Below are the code and all the weights of a small trained network. Each question names an input and a target symbol and asks about switching units off, where a switched-off unit gives its printed mean instead of its output.

import numpy as np


def w(rows, s, z=0):
    codes = np.array(rows[::2]) - 128.0
    scale = np.full(codes.shape[1], s)
    scale[-1] = z or s
    return codes * scale


def norm(h):
    return h / np.sqrt((h * h).mean(-1, keepdims=True) + 1e-5)


def f(y):
    return y / 2 * (1 + np.tanh(0.7978845608 * (y + 0.044715 * y**3)))


def softmax(a):
    e = np.exp(a - a.max(-1, keepdims=True))
    return e / e.sum(-1, keepdims=True)


def log_softmax(a):
    a = a - a.max(-1, keepdims=True)
    return a - np.log(np.exp(a).sum(-1, keepdims=True))


def net(x, mask):
    ids = ['αβγδεζηθλπσφψω'.index(c) for c in x.split()]
    T = len(ids)
    res = E[ids] + P[:T]
    u = 0
    for l in range(2):
        r = norm(res)
        for j in range(3):
            rows = slice(3 * j, 3 * j + 3)
            q, k, v = (r @ M[l][rows].T for M in (Q, K, V))
            z = softmax(np.where(np.tri(T) > 0, q @ k.T / 3**0.5, -1e9)) @ v
            o = O[l][rows]
            res = res + np.where(mask[u + j], z, o[:, -1]) @ o[:, :-1]
        u += 3
        y = f(norm(res) @ A[l][:, :-1].T + A[l][:, -1])
        res = res + np.where(mask[u : u + 4], y, B[l][:, -1]) @ B[l][:, :-1]
        u += 4
    return log_softmax(norm(res)[-1] @ U[:, :-1].T + U[:, -1])


Q, K, V, O, A, B = {}, {}, {}, {}, {}, {}
E = w([
[174,95,129,77,146,160,127],'α',
[205,76,137,148,136,127,142],'β',
[182,77,99,131,61,137,111],'γ',
[95,196,159,62,147,123,119],'δ',
[98,235,139,80,142,147,141],'ε',
[74,172,165,89,176,103,162],'ζ',
[177,82,113,202,72,106,128],'η',
[70,176,116,70,134,113,170],'θ',
[165,111,160,154,144,203,106],'λ',
[99,53,145,139,127,176,112],'π',
[33,200,127,101,116,124,103],'σ',
[96,127,131,189,128,214,149],'φ',
[95,130,190,204,138,123,43],'ψ',
[91,138,78,219,5,149,59],'ω',
],0.0027)
P = w([
[151,103,249,118,2,66,183],'0',
[114,107,181,94,77,161,131],'1',
[113,115,137,105,122,159,128],'2',
[130,108,93,116,152,148,113],'3',
[145,107,42,116,199,137,110],'4',
[133,112,18,134,210,123,108],'5',
],0.0017)
Q[0] = w([
[79,108,160,108,169,216,133],'L0H1',
[197,46,99,199,133,182,106],'L0H1',
[123,122,89,160,139,90,108],'L0H1',
[89,190,234,56,175,198,144],'L0H2',
[199,47,76,204,132,117,88],'L0H2',
[63,192,142,107,66,41,192],'L0H2',
[78,253,187,68,131,75,192],'L0H3',
[65,86,149,134,186,214,110],'L0H3',
[37,166,142,82,119,107,151],'L0H3',
],0.0072)
K[0] = w([
[115,140,84,216,80,152,226],'L0H1',
[104,149,1,173,226,165,87],'L0H1',
[140,87,61,87,171,70,93],'L0H1',
[118,131,210,138,23,142,125],'L0H2',
[94,132,54,135,215,158,64],'L0H2',
[202,132,166,81,126,92,166],'L0H2',
[165,98,216,109,40,141,189],'L0H3',
[63,152,125,184,74,92,28],'L0H3',
[135,133,223,121,73,71,173],'L0H3',
],0.0069)
V[0] = w([
[201,93,151,68,146,56,43],'L0H1',
[84,61,99,32,146,67,73],'L0H1',
[140,158,84,95,142,147,169],'L0H1',
[242,193,154,160,171,185,36],'L0H2',
[224,174,208,122,147,133,203],'L0H2',
[75,61,144,137,172,117,162],'L0H2',
[150,124,28,38,128,201,253],'L0H3',
[82,236,141,123,119,99,70],'L0H3',
[157,133,205,36,97,81,125],'L0H3',
],0.0033)
O[0] = w([
[114,194,236,242,113,169,116,42],'L0H1',
[233,128,230,178,143,178,60,11],'L0H1',
[142,81,89,155,113,103,114,12],'L0H1',
[202,67,108,58,137,77,42,52],'L0H2',
[101,151,58,125,172,39,70,147],'L0H2',
[103,147,142,152,181,213,119,154],'L0H2',
[6,140,44,202,52,76,177,2],'L0H3',
[255,135,93,126,113,131,148,31],'L0H3',
[145,235,117,140,167,121,86,224],'L0H3',
],0.0033,0.0011)
A[0] = w([
[82,123,87,86,19,162,106,61],'L0N1',
[182,173,254,67,83,89,77,179],'L0N2',
[125,87,117,233,79,123,62,223],'L0N3',
[95,197,70,41,194,97,106,3],'L0N4',
],0.0025,0.00078)
B[0] = w([
[80,107,108,137,254,105,78,188],'L0N1',
[79,91,78,29,148,154,128,254],'L0N2',
[149,215,159,185,156,97,105,203],'L0N3',
[141,55,170,113,83,162,125,238],'L0N4',
],0.0032,0.00069)
Q[1] = w([
[142,150,142,97,115,181,139],'L1H1',
[184,83,145,159,155,121,116],'L1H1',
[104,162,105,79,99,123,102],'L1H1',
[159,8,136,231,97,103,111],'L1H2',
[148,29,171,109,163,130,146],'L1H2',
[141,79,177,101,155,135,186],'L1H2',
[100,254,156,106,197,135,148],'L1H3',
[133,50,190,174,128,159,102],'L1H3',
[196,167,164,45,173,153,145],'L1H3',
],0.0071)
K[1] = w([
[109,135,214,91,149,156,128],'L1H1',
[157,107,97,148,121,157,71],'L1H1',
[129,172,192,95,126,63,156],'L1H1',
[130,87,11,203,230,215,140],'L1H2',
[158,81,48,187,106,183,44],'L1H2',
[155,126,90,201,64,165,68],'L1H2',
[93,189,231,88,43,54,201],'L1H3',
[100,74,168,188,223,169,53],'L1H3',
[129,179,186,2,164,106,87],'L1H3',
],0.0063)
V[1] = w([
[156,133,121,122,73,80,130],'L1H1',
[145,99,127,159,127,86,160],'L1H1',
[145,152,183,107,88,91,162],'L1H1',
[120,123,140,127,235,105,155],'L1H2',
[102,111,85,154,71,136,97],'L1H2',
[133,129,83,130,35,203,44],'L1H2',
[99,85,120,130,117,164,206],'L1H3',
[148,64,175,190,152,135,84],'L1H3',
[141,165,98,202,3,85,116],'L1H3',
],0.0044)
O[1] = w([
[146,128,95,130,197,146,119,82],'L1H1',
[152,130,96,48,155,113,108,8],'L1H1',
[94,96,104,150,187,145,87,169],'L1H1',
[156,124,94,222,202,172,94,107],'L1H2',
[83,210,124,82,110,96,139,98],'L1H2',
[132,205,114,5,20,129,187,155],'L1H2',
[66,113,74,120,149,216,167,127],'L1H3',
[60,173,178,75,215,137,59,35],'L1H3',
[130,54,209,138,160,73,178,18],'L1H3',
],0.0035,0.0017)
A[1] = w([
[130,84,143,162,185,112,52,170],'L1N1',
[134,221,95,169,85,199,165,106],'L1N2',
[196,178,164,176,164,66,73,3],'L1N3',
[103,149,58,63,163,80,3,70],'L1N4',
],0.0048,0.0032)
B[1] = w([
[142,163,113,15,161,107,174,253],'L1N1',
[118,31,212,143,129,126,141,247],'L1N2',
[60,154,33,164,2,235,100,145],'L1N3',
[124,6,162,202,106,75,94,172],'L1N4',
],0.0043,0.0014)
U = w([
[71,222,118,173,79,91,78,118],'α',
[97,179,80,119,200,84,47,103],'β',
[102,188,220,108,101,35,158,142],'γ',
[175,191,66,174,40,175,97,81],'δ',
[225,141,61,127,103,43,169,229],'ε',
[186,189,78,206,208,175,136,139],'ζ',
[121,110,152,39,227,75,164,139],'η',
[131,107,164,225,166,86,220,19],'θ',
[123,23,143,147,108,55,48,196],'λ',
[40,112,219,154,150,218,114,82],'π',
[225,61,191,151,68,178,200,28],'σ',
[70,61,11,120,117,162,184,151],'φ',
[233,123,126,51,159,189,50,251],'ψ',
[136,155,129,2,43,145,173,57],'ω',
],0.0089,0.0012)

Each question gives the input, a string of symbols that net reads in full, and the target symbol t.
The units are the heads (3 rows each of Q, K, V and O) and the neurons (one row each of A and B). Each row of codes is followed by its name. A weight is (code - 128) times the scale printed after its matrix; where a second scale follows, it is the last column's (O, A, B and U).
mask holds one flag per unit, layer by layer, with each layer's heads first. A switched-off unit (its flag False) gives its mean, the last column of its rows in O or B, instead of its output. The means were averaged over made-up inputs and are rounded, as every weight is.
A unit's drop is (log p(t) with every unit on - log p(t) with that unit switched off) / (log p(t) with every unit on - log p(t) with every unit switched off).
The circuit of an input: a set's keep is (log p(t) with only the set's units on - log p(t) with every unit switched off) / (log p(t) with every unit on - log p(t) with every unit switched off). Starting from the 12 units with the biggest drops (on a tie, the unit counted first), units are removed one at a time, each time the one whose removal leaves the highest keep (on an exact tie, the one counted first), for as long as the keep stays at least 0.8.
units of the circuit, in order: the units of the circuit, biggest drop first
most important unit: the unit with the biggest drop
heads that matter: for each layer, one digit per head in row order, 1 if its drop is at least 0.15 and else 0, layers parted by /
input π α η ε η, target ε: most important unit => L0H3
input δ δ ζ δ, target δ: units of the circuit, in order => [L0H3, L1N3, L1H3]
input θ ε ψ γ, target ψ: units of the circuit, in order => [L0H3, L1H3]
input λ γ π φ ε, target λ: units of the circuit, in order => [L0H2, L1N4]
input β π γ, target π: heads that matter => 010 / 000
input β ψ ζ θ, target β: units of the circuit, in order => [L0H2, L0H3]
input ω γ α φ η ω, target η: heads that matter => 111 / 001
input γ λ φ ζ θ σ, target γ: heads that matter => 101 / 001
input λ π π ζ, target λ: heads that matter => 010 / 000
input ψ π π φ λ, target φ: heads that matter => 101 / 000
input ζ σ λ σ, target ζ: units of the circuit, in order => [L1H2, L0H3]
input λ π π π β, target π: units of the circuit, in order => [L1H3, L0H3, L0H1]
input ε θ γ, target θ: heads that matter => 011 / 000
input ψ η λ σ θ, target ψ: heads that matter => 001 / 000
input ε γ σ ε λ θ, target ε: units of the circuit, in order => [L1H3, L0H3]
input φ γ φ α θ ζ, target φ: most important unit => L1H3
input λ ω ζ β θ, target λ: units of the circuit, in order => [L1N4, L0H2]
input β δ ε α θ ζ, target β: units of the circuit, in order => [L0H2, L0H3]
input ε λ η σ φ β, target φ: heads that matter => 001 / 001
input δ β λ ε ψ β, target ψ: most important unit => L0H3
input γ ζ π ω ω, target ω: heads that matter => 011 / 010
input β γ σ σ, target β: heads that matter => 110 / 010
input ζ φ λ λ, target φ: heads that matter => 101 / 001
